Each row is followed by its class.
[-447  -14  309 -435 -550 -182  -28  179  268  268  248  429 -349 -689
  146   62  407  153  -76  284  496  216  -62  113  364 -204 -375  113
 -141   56  294  487  461   59]	(155)
[-199  478  254   -2 -631 -281 -136 -152  176   43  -87  193 -457 -153
 -187 -250  250  224 -274 -466   40 -234 -104   32 -432 -136 -209  282
   41  126  475   26 -204 -471]	(85)
[-118  -81 -212 -614 -618  445 -234 -213 -359  234 -258  111  228  310
   13 -260  301 -163  245  -55 -115  138  290 -318  135 -575   42 -223
   99 -473  240  122  523  -13]	(83)
[-441   14  335 -467 -657 -220  -19  337  298  242  308  364 -429 -771
  172   15  407  150  -72  300  453  118  -98  139  271 -217 -319  128
  -52  115  347  405  448   11]	(155)
[-307   45  246 -528 -712 -173  -28  275  171  367  213  408 -318 -679
  -50  154  448  254 -285  236  412   91   34   91  375 -431 -415    5
 -205  292  187  452  501  187]	(149)
[-126  458  301  -38 -718 -126 -137  -93  282   66  -51  305 -454 -242
 -360  -12  268  290 -162 -419  -87 -255  -86   79 -391 -305 -142  382
   75   93  429   29 -185 -630]	(28)
[ -74  265  -48  135 -660    9  -30 -433 -466  521   -8  -10 -321  -40
 -592    7 -104 -377   29 -471  541  193   54 -190 -109 -265 -173 -269
   49  236  135  244 -375  509]	(171)
[ -98  158  -84  101 -768   85  -73 -379 -535  461  -18  -87 -384   18
 -639  199 -121 -315   83 -436  495   74  135 -160 -105 -283 -209 -227
   31  215  107  169 -307  449]	(83)
[-133   71   -6   64 -656  -63   -5 -124 -354  533   22 -256 -432  -19
 -487 -111 -134 -279  188 -255  465  -11  143 -115   31 -268 -119  -87
  -51 -172  229  141 -241  356]	(83)
[-393    0  247 -491 -771 -129  -59  157  156  370  186  404 -512 -609
  -20   99  454  154 -271  294  440  106  -75   68  338 -405 -496   24
 -160  283  176  531  482  147]	(158)
[-402   44  314 -500 -640 -139  -44  268  230  240  318  410 -402 -820
  190  111  462  133  -77  283  479  129   17  114  247 -238 -348    7
   -6  140  314  404  481   27]	(155)
[-128  -79 -229 -684 -616  369 -180 -200 -270  311 -181  222  282  310
   89 -485  437 -185  254  -85 -192  131  303 -326  150 -507   74 -183
   83 -524  287  219  557  -34]	(149)
[-267  316  251  -85 -612 -221 -142  149  168   28   52  106 -540 -409
  -13 -168  273  -11  -80 -222  -56 -214 -116  168 -460  -62 -218  418
  124 -107  371  -70 -134 -661]	(24)
[ -29  170 -105  132 -782   61  -27 -394 -555  541  -22 -129 -343   60
 -674  154 -130 -363   38 -422  414   86  161 -160 -144 -312 -182 -291
   -2  299   76  164 -343  527]	(83)
[ -93  119  -18   85 -799   21  -78 -366 -488  563  -28  -34 -371   -2
 -725   77 -136 -320  133 -506  502  241   57 -149  -14 -311 -225 -190
    9  106  259  256 -308  468]	(83)
[ -84 -128 -187 -609 -528  525 -152 -317 -352  417 -215  193  209  408
    2 -368  376 -225  143  116 -162  127  356 -308  115 -518    0 -213
  111 -499  190  257  480  -49]	(28)
[ -92 -317  -86 -596 -608  467 -183 -246 -334  135 -251   35  -12  262
 -102 -287  386 -223   87  156 -284  -28  351 -338   52 -478  -48 -247
  157 -365  -35  232  289 -208]	(24)
[ 148  330 -169   66  186  382  284 -405   82  130 -337   35 -313  135
 -478 -320  160 -212   33  187 -274 -468  647 -172  -85 -311  300 -426
 -149   72   10  362 -388 -209]	(149)
[-118 -125   -9   88 -631  -52   -7 -131 -413  600   61 -354 -344  163
 -370 -190 -108 -282  229 -193  391   85  163 -114   66 -106 -146  -91
  -35 -238  143  235 -293  345]	(85)
[ -70 -175 -172 -570 -538  483 -162 -183 -262  176 -231   60  -20  313
 -101 -309  380 -266  123 -104 -219    0  289 -338   77 -538    5 -267
  110 -329  -58  219  326 -107]	(149)
[-131  -65  -52  101 -458  -22   51 -100 -337  568    4 -294 -482   46
 -318 -152 -155 -308  285 -194  435   57   73 -111   42 -115 -173  -48
   31 -245  207  164 -306  331]	(158)
[-132  -83 -205 -675 -563  453 -183 -317 -257  271 -213  113  206  324
   42 -372  366 -301  225  -33 -118  210  374 -349  139 -490   53 -212
   39 -528  280  240  469  -48]	(155)
[-298 -159  359 -461 -843  -78  -86  145  155  304  337  374 -371 -555
  -10   85  429  154 -310  312  461   47  117   61  303 -251 -475  -17
 -137  353  139  452  499   41]	(85)
[-169  439  309   59 -589 -233 -120  -53  203  -20  -74  224 -407 -172
 -299 -128  216  213 -162 -467  -69 -238 -148  119 -341 -217 -100  371
   81   15  485   54 -252 -522]	(83)
[ 163  228 -150   -4  176  388  199  106  102  126 -164 -175 -550 -175
 -498   56   70 -143  191  303 -368 -409  435  101 -107 -357  368 -169
 -158 -139   83  359 -463 -297]	(155)
[-401  -33  299 -470 -633 -184   -7  254  367  194  344  437 -362 -805
  145   98  377  155 -109  246  494  223  -94  173  379 -154 -449  136
  -56  215  367  432  544   17]	(158)
[ -91  160  -64   87 -689   -6  -38 -445 -499  508    1   -6 -395  -53
 -583  164  -38 -276   11 -476  466  149   46 -178 -159 -278 -191 -279
   24  205   88  297 -405  519]	(155)
[ -59 -135 -141 -610 -590  522 -136 -122 -281  236 -208  124  -25  281
  -90 -289  338 -246  135   32 -191 -101  307 -290   33 -572   95 -206
  118 -385   59  203  322 -160]	(28)
[-442   30  352 -503 -612 -166   -8  188  304  279  275  416 -363 -874
  121   11  391   59  -61  375  484   96  -24  119  348 -278 -339   25
  -77  112  381  456  411   -6]	(155)
[ -32  214  -79  164 -652  -26   10 -422 -486  598   75   10 -325  -97
 -698  122  -79 -211   27 -530  444  131   71 -149 -126 -347 -227 -312
   20  193  122  330 -363  645]	(149)
[-143  414  364  -12 -648 -205 -124   30  264   96  -34  291 -474 -193
 -239 -150  214  178 -171 -418   17 -208 -169  149 -290 -227 -103  408
   43   29  452   43 -206 -649]	(28)
[-121 -149 -195 -605 -630  448 -196 -267 -349  344 -189  114  277  395
   44 -343  351 -240  232    0  -70  143  366 -345  222 -552   26 -223
   88 -465  247  176  585   32]	(83)
[-430  -36  251 -545 -691 -172  -32  232  260  304  354  439 -358 -899
   47   75  499  118 -113  346  495  146   86  108  340 -130 -461   56
   -4  232  350  416  538  -27]	(24)
[-115  211  -73   93 -787   30    9 -320 -447  679   29   -4 -412  -11
 -710   67 -114 -318    4 -428  524  129   34 -127 -117 -328 -204 -169
  -35  176  137  293 -355  504]	(28)
[ -84   73  -73  159 -850  162  -72 -411 -536  509   -3 -113 -459   71
 -604  277 -104 -443  104 -409  482  189   50 -196 -123 -322 -250 -217
   83  253  -39  220 -398  449]	(158)
[-116   46  -55   64 -587  -25   20 -106 -326  599   42 -332 -410  -28
 -420 -126 -171 -260  220 -243  448   89  111  -81   26 -258 -153  -62
  -79 -200  149  206 -248  353]	(171)
[-177  388  352  -98 -694 -287 -148  -74  254   15  -95  198 -374 -292
 -160 -157  284  245 -154 -478  -28 -184 -134  108 -240 -225 -178  347
  115   99  467   58 -208 -658]	(171)
[-307  -74  305 -509 -694  -99  -79  264   97  334  269  418 -333 -565
   34   86  466  147 -337  319  432   14   90   70  287 -279 -431   13
 -182  263  166  445  465  111]	(85)
[-187  456  289  -22 -693 -197 -169  -47  164   85  -52  166 -498 -218
 -212  -25  288  151  -56 -486  -33 -215 -109  100 -288 -237 -200  386
  102  110  432   13 -194 -564]	(149)
[-106 -257 -128 -656 -629  489 -141 -168 -331  267 -204   -7   33  230
   17 -300  353 -354   98   86 -140  -44  373 -276  124 -522  -46 -213
   74 -339  -22  243  320 -155]	(171)
[-158  -79 -231 -654 -698  354 -169 -184 -247  322 -162  122  281  254
   82 -393  377 -210  281  -23 -100  153  275 -342  214 -601   92 -186
   65 -493  229  193  560   31]	(149)
[-315  -17  257 -532 -796 -192 -109  237  102  320  242  402 -407 -540
  -83   55  480  210 -338  291  397  140   57   55  335 -288 -432   -2
 -195  347  155  463  564  141]	(24)
[ -43 -174 -205 -626 -582  499 -196 -278 -302  333 -173  176  264  364
   48 -319  374 -300  187   56 -185  212  336 -338  159 -515    5 -233
  111 -435  210  204  505  -10]	(158)
[ -93   41  -14  124 -622 -128   13   21 -350  513   19 -383 -454    9
 -380 -116 -221 -234  234 -335  400  106  -27  -30   13 -304  -76  -46
  -70 -253  126  140 -292  352]	(149)
[-321  343  220  -19 -610 -122 -126  -80  176  112  -54  126 -478 -237
  -35 -113  276   37  -57 -312   14 -112 -137  131 -335 -181 -300  421
   55 -147  295   50 -117 -602]	(149)
[-424 -111  234 -512 -708 -172  -20  192  214  404  307  448 -270 -731
  112  -36  413  172 -173  285  569  125  -11   99  357 -166 -462   49
  -82  238  388  452  511   57]	(85)
[ -87  -71   54   64 -563  -74   29   20 -368  679   18 -268 -390  -22
 -407 -190 -116 -273  236 -230  455   61   79  -79  120 -251  -94  -47
   14 -243  202  229 -377  300]	(171)
[-190  379  309  -48 -526 -291  -72   45  268  -26    1  145 -492 -275
 -105 -164  335  161  -77 -383 -119 -183  -95  117 -364  -89  -66  390
  107  -98  481   88 -258 -535]	(155)
[ 172  247  -76   70  263  310  280   82  213   -8 -115  -85 -446  -90
 -516 -102   48 -114   50  325 -342 -387  378   95  -91 -168  374 -130
  -79  -84   47  330 -437 -262]	(28)
[-298  -33  285 -533 -849 -108  -81  323  122  270  267  360 -326 -602
  -30  163  384  193 -318  237  446   57   81   85  239 -296 -418    8
 -170  396  205  383  455  116]	(85)
[ -82  197   -3  115 -771   37   -3 -468 -399  488   73 -105 -398 -123
 -619   98 -168 -459   79 -384  460  119   41 -156 -151 -292 -205 -275
   65  258   51  172 -329  457]	(28)
[-292   10  296 -518 -793 -141 -103  225  159  237  180  411 -369 -604
 -135  142  389  257 -307  231  478  140   50   79  374 -374 -390   39
 -192  241  272  387  529   94]	(83)
[ -81 -230  -51 -659 -654  419 -178 -150 -292  238 -268   14  126  292
    6 -353  353 -355  121   42 -145   68  333 -304  238 -569   32 -215
   50 -370   19  229  311 -169]	(171)
[-104  107  -71  110 -777   36  -77 -356 -513  513   61  -77 -342  -49
 -699  215  -58 -292  139 -471  477  217  150 -208  -96 -205 -254 -244
   95  206   79  234 -339  510]	(24)
[-101  128  -90  125 -744  120  -57 -468 -469  482   36  -46 -449   25
 -622  155  -77 -446  123 -490  463  139   59 -202 -108 -268 -241 -213
   66  182   69  267 -354  462]	(158)
[-383  -27  342 -431 -614 -111  -20  230  249  277  266  451 -293 -786
  116   93  369  172  -96  345  528   90  -41  111  383 -281 -377   88
  -39  235  277  414  446    9]	(171)
[  83  206 -101    7  100  425  243 -561  144  130 -304   31 -339   50
 -494 -244  212 -229  101  287 -227 -357  661 -238  -21 -356  281 -424
 -118  -64   40  449 -366 -252]	(155)
[-354   54  298 -565 -779 -104  -93  251  192  291  154  350 -371 -571
  -34  192  395  178 -264  235  426  169   75   62  305 -359 -424   15
 -246  332  183  409  468   87]	(155)
[-266  328  224   -2 -710  -90 -153   -3  186  -34   12  120 -494 -243
  -78  -35  239   48  -65 -377   57 -271  -86  145 -373 -207 -148  423
   80 -117  319  -42 -113 -695]	(83)
[-420  -20  280 -494 -697 -139  -18  193  217  329  249  471 -339 -793
  140  -15  470  156 -123  329  561  159  -31  105  381 -294 -362   43
  -17  135  291  495  477  -19]	(171)
[-270  263  231    0 -658  -90 -127  -95  141   88  -28  135 -406 -250
  -26  -90  337  -60 -109 -281  -12 -273  -29   82 -439  -86 -220  330
  137    2  243   -9 -299 -711]	(85)
[-160  449  285  -99 -556 -227 -163  -75  282  -11 -110  245 -386 -254
 -335 -199  278  178 -162 -422  -68 -186  -19   61 -227 -168 -135  287
   50   77  517   60 -202 -669]	(24)
[-235  473  302  -44 -677 -270 -169 -109  193  -51  -99  240 -457 -219
 -157 -145  294  195 -191 -426  -27 -219 -123   90 -365 -224 -186  385
   29  -14  460   -8  -96 -556]	(83)
[-293  342  230  -63 -636  -32 -101 -110  216  146  -59  250 -422 -186
  -95 -108  281  -49 -102 -276   46 -158  -86   93 -350 -155 -238  413
   57  -45  289   21 -125 -671]	(28)
